Below is a small trained network, with its code and all its weights. Each question gives an input and a target symbol and asks what happens when units are switched off, that is, made to give their printed mean instead of their output.

import numpy as np


def w(rows, s, z=0):
    codes = np.array(rows[::2]) - 128.0
    scale = np.full(codes.shape[1], s)
    scale[-1] = z or s
    return codes * scale


def f(y):
    return y / 2 * (1 + np.tanh(0.7978845608 * (y + 0.044715 * y**3)))


def softmax(a):
    e = np.exp(a - a.max(-1, keepdims=True))
    return e / e.sum(-1, keepdims=True)


def log_softmax(a):
    a = a - a.max(-1, keepdims=True)
    return a - np.log(np.exp(a).sum(-1, keepdims=True))


def net(x, mask):
    ids = ['αβεζηθλμστφψ'.index(c) for c in x.split()]
    T = len(ids)
    res = E[ids] + P[:T]
    r = res
    for j in range(2):
        rows = slice(2 * j, 2 * j + 2)
        q, k, v = (r @ M[0][rows].T for M in (Q, K, V))
        z = softmax(np.where(np.tri(T) > 0, q @ k.T / 2**0.5, -1e9)) @ v
        o = O[0][rows]
        res = res + np.where(mask[j], z, o[:, -1]) @ o[:, :-1]
    y = f(res @ A[0][:, :-1].T + A[0][:, -1])
    res = res + np.where(mask[2:6], y, B[0][:, -1]) @ B[0][:, :-1]
    return log_softmax(res[-1] @ U[:, :-1].T + U[:, -1])


Q, K, V, O, A, B = {}, {}, {}, {}, {}, {}
E = w([
[92,160,88,172,68,160,151],'α',
[117,193,120,124,109,160,176],'β',
[128,171,35,187,155,149,117],'ε',
[112,117,108,250,213,108,88],'ζ',
[127,93,44,235,167,152,88],'η',
[184,144,29,115,123,192,126],'θ',
[141,93,170,128,64,172,175],'λ',
[97,144,203,128,67,150,199],'μ',
[145,150,88,84,32,205,188],'σ',
[98,159,146,190,153,127,150],'τ',
[102,90,165,211,147,127,122],'φ',
[134,92,102,162,89,175,133],'ψ',
],0.015)
P = w([
[53,127,134,91,123,158,75],'0',
[134,148,159,185,126,142,133],'1',
[143,134,108,137,109,131,132],'2',
[168,132,108,200,146,76,152],'3',
[130,7,22,94,82,165,136],'4',
[122,163,180,188,128,182,120],'5',
[54,138,63,70,197,18,141],'6',
[159,143,116,169,113,144,138],'7',
[141,3,75,118,90,195,134],'8',
[154,145,126,163,103,146,143],'9',
],0.016)
Q[0] = w([
[145,219,163,114,155,80,106],'head 1',
[220,178,158,248,88,200,164],'head 1',
[64,1,67,79,116,140,119],'head 2',
[78,159,138,36,180,40,100],'head 2',
],0.011)
K[0] = w([
[112,65,78,42,149,9,157],'head 1',
[35,119,142,67,137,174,48],'head 1',
[203,164,155,204,136,172,181],'head 2',
[211,105,96,148,131,39,227],'head 2',
],0.012)
V[0] = w([
[171,65,222,51,52,164,209],'head 1',
[96,54,177,188,70,114,102],'head 1',
[110,27,209,180,189,78,129],'head 2',
[70,250,211,102,129,85,195],'head 2',
],0.012)
O[0] = w([
[131,205,113,18,212,73,137,178],'head 1',
[126,230,131,155,157,227,221,167],'head 1',
[195,219,112,164,119,208,76,2],'head 2',
[73,236,75,136,84,5,97,183],'head 2',
],0.012,0.0094)
A[0] = w([
[147,126,147,203,31,166,52,11],'neuron 1',
[113,112,49,163,164,125,144,252],'neuron 2',
[102,234,111,87,177,120,108,19],'neuron 3',
[121,170,106,119,93,2,129,24],'neuron 4',
],0.0086,0.0035)
B[0] = w([
[190,151,2,47,154,52,115,195],'neuron 1',
[107,141,240,93,85,135,184,166],'neuron 2',
[206,72,187,91,55,103,158,222],'neuron 3',
[75,101,90,62,129,231,23,250],'neuron 4',
],0.0094,0.024)
U = w([
[89,142,137,194,50,121,208,228],'α',
[96,119,110,190,72,189,77,146],'β',
[166,73,120,154,66,34,141,38],'ε',
[187,149,89,121,167,86,105,46],'ζ',
[199,68,139,130,164,211,118,70],'η',
[169,38,191,157,94,167,136,72],'θ',
[196,132,162,111,147,78,222,119],'λ',
[197,127,173,123,79,138,67,108],'μ',
[116,111,98,86,213,112,184,135],'σ',
[106,204,88,164,88,25,165,151],'τ',
[136,200,119,154,171,198,140,253],'φ',
[140,116,178,160,143,253,157,187],'ψ',
],0.0053,0.0054)

Each question gives the input, a string of symbols that net reads in full, and the target symbol t.
The units are the heads (2 rows each of Q, K, V and O) and the neurons (one row each of A and B). Each row of codes is followed by its name. A weight is (code - 128) times the scale printed after its matrix; where a second scale follows, it is the last column's (O, A, B and U).
mask holds one flag per unit, heads first, then neurons. A switched-off unit (its flag False) gives its mean, the last column of its rows in O or B, instead of its output. The means were averaged over made-up inputs and are rounded, as every weight is.
A unit's drop is (log p(t) with every unit on - log p(t) with that unit switched off) / (log p(t) with every unit on - log p(t) with every unit switched off).
The circuit of an input: a set's keep is (log p(t) with only the set's units on - log p(t) with every unit switched off) / (log p(t) with every unit on - log p(t) with every unit switched off). Starting from all 6 units, units are removed one at a time, each time the one whose removal leaves the highest keep (on an exact tie, the one counted first), for as long as the keep stays at least 0.8.
circuit, biggest first: the units of the circuit, biggest drop first
most important unit: the unit with the biggest drop
top k neurons: the k neurons with the biggest drops, biggest first
drop when u is switched off: that unit's drop, to one decimal
input α σ τ ε θ μ, target α: most important unit	neuron 4
input τ λ σ ε ζ λ μ β τ ψ, target τ: top 2 neurons	neuron 4; neuron 1
input μ σ λ σ σ ε μ μ σ, target ε: circuit, biggest first	head 1; neuron 1
input λ β ε φ α θ, target λ: top 2 neurons	neuron 4; neuron 3
input σ θ μ θ, target σ: top 2 neurons	neuron 3; neuron 4
input η β σ η λ, target β: circuit, biggest first	head 2; neuron 4; neuron 3; neuron 1
input ψ τ σ η φ, target τ: top 3 neurons	neuron 4; neuron 1; neuron 3
input σ ζ ε σ λ, target ζ: circuit, biggest first	neuron 1; head 2; head 1; neuron 4
input σ β η λ η, target β: circuit, biggest first	head 2; neuron 4; neuron 1
input λ ζ σ σ β λ μ σ α, target λ: circuit, biggest first	head 1; neuron 4; neuron 3
input σ ζ η τ σ σ σ τ, target σ: circuit, biggest first	head 2; neuron 3
input λ λ λ μ, target λ: circuit, biggest first	head 1; neuron 3
input μ σ φ θ σ λ μ μ, target μ: circuit, biggest first	head 2; neuron 3; neuron 4; head 1
input φ σ σ β σ σ η, target β: most important unit	head 1
input θ σ ε ε β σ η λ, target θ: circuit, biggest first	head 2; head 1
input τ λ τ η λ σ μ, target η: circuit, biggest first	head 2; neuron 1; head 1
input ε σ μ, target ε: top 2 neurons	neuron 1; neuron 4
input σ σ ζ λ, target σ: circuit, biggest first	head 2; neuron 3
input σ ζ σ θ β, target ζ: top 3 neurons	neuron 1; neuron 4; neuron 3
input ζ φ τ τ λ, target φ: most important unit	head 2
input μ λ η λ σ σ ε ε η λ, target μ: circuit, biggest first	head 2; neuron 3; head 1; neuron 4
input λ τ σ ζ ζ σ σ σ σ μ, target λ: top 2 neurons	neuron 4; neuron 3
input μ σ μ ε σ μ μ α α, target μ: drop when neuron 1 is switched off	0.0
input λ σ α, target λ: drop when head 2 is switched off	0.2
